Below is a small trained network, with its code and all its weights. Each question gives an input and a class and asks what happens when units are switched off, that is, made to give their printed mean instead of their output.

import numpy as np


def w(rows, s, z=0):
    codes = np.array(rows[::2]) - 128.0
    scale = np.full(codes.shape[1], s)
    scale[-1] = z or s
    return codes * scale


def f(y):
    return y / 2 * (1 + np.tanh(0.7978845608 * (y + 0.044715 * y**3)))


def log_softmax(a):
    a = a - a.max(-1, keepdims=True)
    return a - np.log(np.exp(a).sum(-1, keepdims=True))


def net(x, mask):
    res = np.array(x, float).reshape(1, 6) / 4 @ E
    y = f(res @ A[0][:, :-1].T + A[0][:, -1])
    res = res + np.where(mask, y, B[0][:, -1]) @ B[0][:, :-1]
    return log_softmax(res[-1] @ U[:, :-1].T + U[:, -1])


A, B = {}, {}
E = w([
[84,94,161,130,176,147,117,41,242],'x0',
[146,62,59,186,93,181,48,141,117],'x1',
[116,116,6,97,181,84,148,152,141],'x2',
[101,148,119,126,129,152,131,126,119],'x3',
[122,128,128,126,125,126,125,128,127],'x4',
[114,144,123,133,134,139,128,126,121],'x5',
],0.017)
A[0] = w([
[136,161,169,100,148,123,179,100,149,189],'n0',
[100,126,68,124,142,113,144,122,200,74],'n1',
[142,151,187,159,2,137,165,168,67,233],'n2',
[117,140,118,110,152,75,184,171,116,159],'n3',
[132,67,139,196,98,194,70,111,145,125],'n4',
[158,144,51,102,115,106,153,163,93,106],'n5',
[158,155,161,131,93,138,85,150,94,126],'n6',
[135,80,64,179,102,151,56,159,110,144],'n7',
[97,97,85,125,182,118,133,83,154,46],'n8',
[155,166,183,152,80,147,126,169,48,211],'n9',
[159,149,69,91,149,110,148,190,96,152],'n10',
[118,173,130,84,142,81,164,136,130,212],'n11',
[108,167,193,91,117,85,175,75,137,254],'n12',
[131,99,53,140,112,130,79,144,100,122],'n13',
[121,133,203,160,130,151,86,71,157,130],'n14',
[122,134,114,134,92,172,115,163,124,120],'n15',
],0.013,0.0074)
B[0] = w([
[85,40,222,164,146,106,146,163,79,211],'n0',
[232,59,87,149,252,40,110,69,71,169],'n1',
[213,120,100,140,205,7,111,50,115,243],'n2',
[112,194,149,51,111,84,169,238,164,196],'n3',
[105,177,82,113,47,178,48,79,212,205],'n4',
[72,100,187,152,66,171,177,152,144,197],'n5',
[175,147,73,180,147,108,121,82,108,175],'n6',
[146,69,133,228,78,174,175,60,140,215],'n7',
[236,100,52,166,183,54,57,90,127,165],'n8',
[171,77,76,117,180,45,71,122,102,227],'n9',
[46,187,191,107,53,138,170,224,133,207],'n10',
[166,199,134,107,170,87,116,221,78,209],'n11',
[61,92,254,150,142,98,108,150,46,250],'n12',
[82,50,145,220,72,202,218,81,91,193],'n13',
[54,117,213,163,40,220,67,148,169,206],'n14',
[128,136,111,143,120,153,142,103,106,155],'n15',
],0.0087,0.024)
U = w([
[152,129,128,91,241,72,116,127,91,249],'0',
[79,85,195,163,93,170,167,130,100,25],'1',
[168,99,9,149,140,119,126,63,146,193],'2',
[108,173,118,97,64,192,84,105,220,7],'3',
[110,200,126,72,90,113,174,203,141,74],'4',
],0.013,0.0015)

Each question gives the input, the list of numbers given to net, and the class t.
The units are the neurons (one row each of A and B). Each row of codes is followed by its name. A weight is (code - 128) times the scale printed after its matrix; where a second scale follows, it is the last column's (A, B and U).
mask holds one flag per neuron, in row order. A switched-off neuron (its flag False) gives its mean, the last column of its row in B, instead of its output. The means were averaged over made-up inputs and are rounded, as every weight is.
A unit's drop is (log p(t) with every unit on - log p(t) with that unit switched off) / (log p(t) with every unit on - log p(t) with every unit switched off).
The circuit of an input: a set's keep is (log p(t) with only the set's units on - log p(t) with every unit switched off) / (log p(t) with every unit on - log p(t) with every unit switched off). Starting from the 12 units with the biggest drops (on a tie, the unit counted first), units are removed one at a time, each time the one whose removal leaves the highest keep (on an exact tie, the one counted first), for as long as the keep stays at least 0.8.
units of the circuit, in order: the units of the circuit, biggest drop first
k most important neurons: the k neurons with the biggest drops, biggest first
drop when u is switched off: that unit's drop, to one decimal
input [1,6,-8,8,5,-3], class 3: units of the circuit, in order -> [n4]
input [0,-8,-2,2,4,0], class 0: 2 most important neurons -> [n11, n13]
input [0,-1,-2,1,-8,1], class 0: units of the circuit, in order -> [n13, n7]
input [-1,1,8,-6,-1,-5], class 1: 2 most important neurons -> [n13, n5]
input [-3,1,7,0,-7,8], class 1: 2 most important neurons -> [n13, n5]
input [1,4,-7,7,8,-2], class 3: 2 most important neurons -> [n14, n4]
input [4,-4,1,3,-6,0], class 0: 3 most important neurons -> [n13, n7, n5]
input [5,6,0,4,-6,6], class 3: 3 most important neurons -> [n4, n2, n9]
input [1,4,7,-4,-8,7], class 2: 2 most important neurons -> [n12, n8]
input [2,5,-7,-3,0,-6], class 3: 2 most important neurons -> [n14, n4]
input [8,2,-8,6,6,-6], class 3: drop when n4 is switched off -> 0.6
input [-6,2,8,7,-4,-3], class 1: drop when n13 is switched off -> 2.3
input [-5,0,6,-4,-5,2], class 4: drop when n10 is switched off -> 0.2
input [7,2,-8,4,5,-6], class 3: units of the circuit, in order -> [n4]
